Below are the code and all the weights of a small trained network. Each question names an input and a class and asks about switching units off, where a switched-off unit gives its printed mean instead of its output.

import numpy as np


def w(rows, s, z=0):
    codes = np.array(rows[::2]) - 128.0
    scale = np.full(codes.shape[1], s)
    scale[-1] = z or s
    return codes * scale


def f(y):
    return np.maximum(y, 0)


def log_softmax(a):
    a = a - a.max(-1, keepdims=True)
    return a - np.log(np.exp(a).sum(-1, keepdims=True))


def net(x, mask):
    res = np.array(x, float).reshape(1, 6) / 4 @ E
    y = f(res @ A[0][:, :-1].T + A[0][:, -1])
    res = res + np.where(mask, y, B[0][:, -1]) @ B[0][:, :-1]
    return log_softmax(res[-1] @ U[:, :-1].T + U[:, -1])


A, B = {}, {}
E = w([
[70,89,64,253],'x0',
[247,109,47,38],'x1',
[128,237,41,192],'x2',
[116,207,199,159],'x3',
[113,99,37,102],'x4',
[213,97,163,203],'x5',
],0.0074)
A[0] = w([
[142,72,32,184,155],'N1',
[195,208,117,88,157],'N2',
[146,167,193,147,253],'N3',
[191,173,138,104,180],'N4',
[85,83,127,80,252],'N5',
[240,143,39,149,144],'N6',
[101,175,161,182,46],'N7',
[78,113,128,231,156],'N8',
[55,91,76,130,222],'N9',
[124,90,27,154,161],'N10',
[99,192,193,55,147],'N11',
[2,200,139,93,173],'N12',
[48,135,105,82,145],'N13',
[162,93,66,166,120],'N14',
[77,40,184,121,218],'N15',
[81,172,142,79,221],'N16',
[76,144,136,252,87],'N17',
[176,105,70,199,103],'N18',
[74,94,136,194,174],'N19',
[53,141,115,122,43],'N20',
[167,144,133,84,67],'N21',
[159,180,98,90,81],'N22',
[212,217,60,98,142],'N23',
[44,161,140,170,31],'N24',
[163,55,146,44,230],'N25',
[201,35,144,82,228],'N26',
[213,102,40,191,152],'N27',
[117,128,159,216,68],'N28',
],0.0088,0.0038)
B[0] = w([
[187,66,90,195,228],'N1',
[170,178,137,72,191],'N2',
[60,157,199,108,213],'N3',
[165,179,140,73,184],'N4',
[81,90,124,48,216],'N5',
[207,133,180,105,222],'N6',
[103,172,137,182,175],'N7',
[107,125,136,226,222],'N8',
[124,49,64,136,223],'N9',
[157,97,84,167,225],'N10',
[102,115,136,76,208],'N11',
[55,185,53,178,231],'N12',
[51,126,60,104,189],'N13',
[212,108,94,142,187],'N14',
[62,98,147,120,227],'N15',
[59,139,118,65,198],'N16',
[95,156,129,213,224],'N17',
[196,112,89,198,188],'N18',
[103,107,135,185,206],'N19',
[95,114,44,168,160],'N20',
[141,140,119,64,159],'N21',
[167,156,96,74,163],'N22',
[198,196,138,93,210],'N23',
[72,128,106,190,186],'N24',
[92,91,144,52,253],'N25',
[158,78,185,60,254],'N26',
[254,95,126,162,221],'N27',
[139,120,160,179,182],'N28',
],0.008,0.0082)
U = w([
[89,201,220,81,171],'0',
[146,90,254,43,106],'1',
[150,140,174,35,231],'2',
[120,49,109,81,43],'3',
[247,79,77,151,21],'4',
[60,171,4,90,164],'5',
[175,218,94,14,3],'6',
[107,163,169,179,49],'7',
],0.0085,0.0036)

Each question gives the input, the list of numbers given to net, and the class t.
The units are the neurons (one row each of A and B). Each row of codes is followed by its name. A weight is (code - 128) times the scale printed after its matrix; where a second scale follows, it is the last column's (A, B and U).
mask holds one flag per neuron, in row order. A switched-off neuron (its flag False) gives its mean, the last column of its row in B, instead of its output. The means were averaged over made-up inputs and are rounded, as every weight is.
A unit's drop is (log p(t) with every unit on - log p(t) with that unit switched off) / (log p(t) with every unit on - log p(t) with every unit switched off).
The circuit of an input: a set's keep is (log p(t) with only the set's units on - log p(t) with every unit switched off) / (log p(t) with every unit on - log p(t) with every unit switched off). Starting from the 12 units with the biggest drops (on a tie, the unit counted first), units are removed one at a time, each time the one whose removal leaves the highest keep (on an exact tie, the one counted first), for as long as the keep stays at least 0.8.
circuit, biggest first: the units of the circuit, biggest drop first
most important unit: the unit with the biggest drop
top k neurons: the k neurons with the biggest drops, biggest first
drop of u: that unit's drop, to one decimal
input [3,7,5,7,-2,0], class 6: circuit, biggest first : [N23; N2]
input [-2,6,-4,7,5,8], class 1: most important unit : N26
input [7,-1,-3,6,3,6], class 7: circuit, biggest first : [N17; N8]
input [-2,1,-3,-1,-2,2], class 1: top 2 neurons : [N12; N26]
input [-4,5,-3,-1,8,-6], class 6: circuit, biggest first : [N23; N22; N2]
input [-6,-2,3,-5,1,3], class 1: circuit, biggest first : [N12; N10]
input [-4,-2,-8,8,6,-7], class 5: circuit, biggest first : [N12; N13]
input [5,-1,6,-3,-6,0], class 4: circuit, biggest first : [N27; N18]
input [-1,-3,-7,-5,7,-8], class 5: top 2 neurons : [N13; N12]
input [4,-3,8,-1,6,-2], class 4: top 2 neurons : [N1; N27]
input [-7,8,2,8,-6,8], class 6: drop of N4 : 0.2
input [-8,-6,-1,7,-1,5], class 0: drop of N10 : 0.0
input [1,-5,6,5,8,6], class 7: drop of N17 : 0.2
